Below are the code and all the weights of a small trained network. Each question names an input and a class and asks about switching units off, where a switched-off unit gives its printed mean instead of its output.

import numpy as np


def w(rows, s, z=0):
    codes = np.array(rows[::2]) - 128.0
    scale = np.full(codes.shape[1], s)
    scale[-1] = z or s
    return codes * scale


def f(y):
    return np.maximum(y, 0)


def log_softmax(a):
    a = a - a.max(-1, keepdims=True)
    return a - np.log(np.exp(a).sum(-1, keepdims=True))


def net(x, mask):
    res = np.array(x, float).reshape(1, 6) / 4 @ E
    y = f(res @ A[0][:, :-1].T + A[0][:, -1])
    res = res + np.where(mask, y, B[0][:, -1]) @ B[0][:, :-1]
    return log_softmax(res[-1] @ U[:, :-1].T + U[:, -1])


A, B = {}, {}
E = w([
[160,114,116,181,79,116,100,12,14,123,84,66],'x0',
[80,124,62,76,214,211,219,131,49,130,86,118],'x1',
[185,86,147,141,120,217,45,200,123,105,7,187],'x2',
[253,219,141,178,92,172,210,179,123,188,130,74],'x3',
[160,153,155,23,114,164,49,189,35,127,223,81],'x4',
[129,128,130,129,125,128,130,127,126,129,127,126],'x5',
],0.0047)
A[0] = w([
[129,126,125,147,127,125,149,120,149,125,104,128,65],'n0',
[86,176,126,123,127,61,216,53,132,143,247,106,30],'n1',
[22,84,128,105,155,100,37,91,140,106,118,145,52],'n2',
[118,121,113,191,138,112,175,93,188,130,57,147,43],'n3',
[63,103,132,113,141,112,79,107,129,116,124,145,68],'n4',
[144,123,142,130,119,153,102,150,125,123,86,144,16],'n5',
[126,113,157,161,109,107,155,107,171,133,112,144,99],'n6',
[162,139,140,56,120,153,49,174,54,136,213,112,8],'n7',
[181,128,163,181,65,51,36,128,211,122,179,143,60],'n8',
[121,136,129,125,128,123,132,123,128,125,132,129,103],'n9',
[106,118,124,190,133,119,185,93,195,133,57,152,53],'n10',
[104,134,114,90,146,143,149,232,243,124,169,160,55],'n11',
[165,121,135,139,119,189,51,180,126,126,6,169,20],'n12',
[164,120,110,179,93,120,90,15,29,122,84,90,66],'n13',
[220,176,145,180,117,146,195,166,133,155,135,89,47],'n14',
[102,127,113,100,154,165,200,134,85,125,95,133,62],'n15',
[82,115,100,89,171,177,216,136,74,122,86,138,47],'n16',
[215,172,129,167,112,150,169,163,133,140,126,110,47],'n17',
[121,138,129,109,145,138,140,166,172,131,135,138,59],'n18',
],0.011,0.0016)
B[0] = w([
[120,133,126,108,128,130,133,141,115,124,138,122,149],'n0',
[144,7,125,172,122,126,119,167,142,108,111,93,244],'n1',
[143,122,77,93,116,135,148,101,159,125,131,211,219],'n2',
[120,143,127,73,114,134,123,167,74,114,162,106,203],'n3',
[134,130,96,111,113,125,140,114,150,126,133,176,180],'n4',
[128,87,120,148,131,120,133,135,132,120,131,104,159],'n5',
[125,149,125,102,122,128,110,144,99,124,148,103,168],'n6',
[112,156,123,62,113,134,126,183,59,110,164,93,228],'n7',
[121,192,88,161,165,159,97,72,138,153,100,60,228],'n8',
[134,123,125,129,125,131,126,134,130,129,125,127,133],'n9',
[127,145,131,71,118,141,116,174,72,113,163,107,207],'n10',
[135,152,232,167,125,108,166,130,110,147,106,167,200],'n11',
[129,13,119,177,128,106,134,146,148,111,134,78,226],'n12',
[125,172,239,156,144,114,169,153,136,150,112,175,255],'n13',
[118,116,83,92,123,122,131,92,158,119,130,213,216],'n14',
[130,171,114,150,137,131,96,90,145,137,115,96,191],'n15',
[135,185,103,159,134,137,85,84,151,153,118,79,214],'n16',
[118,116,87,95,123,129,131,99,153,116,131,190,197],'n17',
[134,137,167,143,130,119,142,127,125,136,116,145,154],'n18',
],0.02,0.0088)
U = w([
[106,150,126,42,95,143,114,195,35,91,193,88,83],'0',
[152,2,118,193,115,101,131,163,161,92,117,81,2],'1',
[130,126,65,71,101,127,155,70,185,118,131,242,177],'2',
[133,172,246,175,145,96,191,141,116,173,90,166,146],'3',
[123,198,89,167,177,166,61,57,146,172,94,51,247],'4',
],0.0072,0.00042)

Each question gives the input, the list of numbers given to net, and the class t.
The units are the neurons (one row each of A and B). Each row of codes is followed by its name. A weight is (code - 128) times the scale printed after its matrix; where a second scale follows, it is the last column's (A, B and U).
mask holds one flag per neuron, in row order. A switched-off neuron (its flag False) gives its mean, the last column of its row in B, instead of its output. The means were averaged over made-up inputs and are rounded, as every weight is.
A unit's drop is (log p(t) with every unit on - log p(t) with that unit switched off) / (log p(t) with every unit on - log p(t) with every unit switched off).
The circuit of an input: a set's keep is (log p(t) with only the set's units on - log p(t) with every unit switched off) / (log p(t) with every unit on - log p(t) with every unit switched off). Starting from the 12 units with the biggest drops (on a tie, the unit counted first), units are removed one at a time, each time the one whose removal leaves the highest keep (on an exact tie, the one counted first), for as long as the keep stays at least 0.8.
circuit, biggest first: the units of the circuit, biggest drop first
most important unit: the unit with the biggest drop
top k neurons: the k neurons with the biggest drops, biggest first
drop of u: that unit's drop, to one decimal
input [-6,6,0,0,-7,1], class 0: top 3 neurons	n10, n3, n13
input [0,7,2,4,2,-1], class 4: most important unit	n16
input [0,-1,4,6,-3,-8], class 2: top 2 neurons	n14, n1
input [0,0,-6,0,-4,8], class 1: top 2 neurons	n1, n7
input [-6,2,6,8,5,3], class 2: top 2 neurons	n14, n17
input [4,-3,-6,1,3,4], class 1: top 2 neurons	n1, n11
input [2,6,-1,4,3,6], class 4: top 3 neurons	n16, n2, n15
input [8,3,1,8,-2,-6], class 2: top 2 neurons	n14, n17
input [6,8,5,5,-1,4], class 4: top 2 neurons	n16, n15
input [-8,1,7,-3,7,3], class 3: top 3 neurons	n11, n1, n10
input [-8,-2,-7,-7,-3,-6], class 3: top 3 neurons	n11, n12, n14
input [-4,-1,0,-1,-3,-1], class 3: drop of n3	-0.1
input [1,1,7,3,2,1], class 1: drop of n12	0.6
input [-8,0,6,-3,4,-2], class 3: drop of n11	2.7
input [8,2,-7,-6,-6,-2], class 3: circuit, biggest first	n13
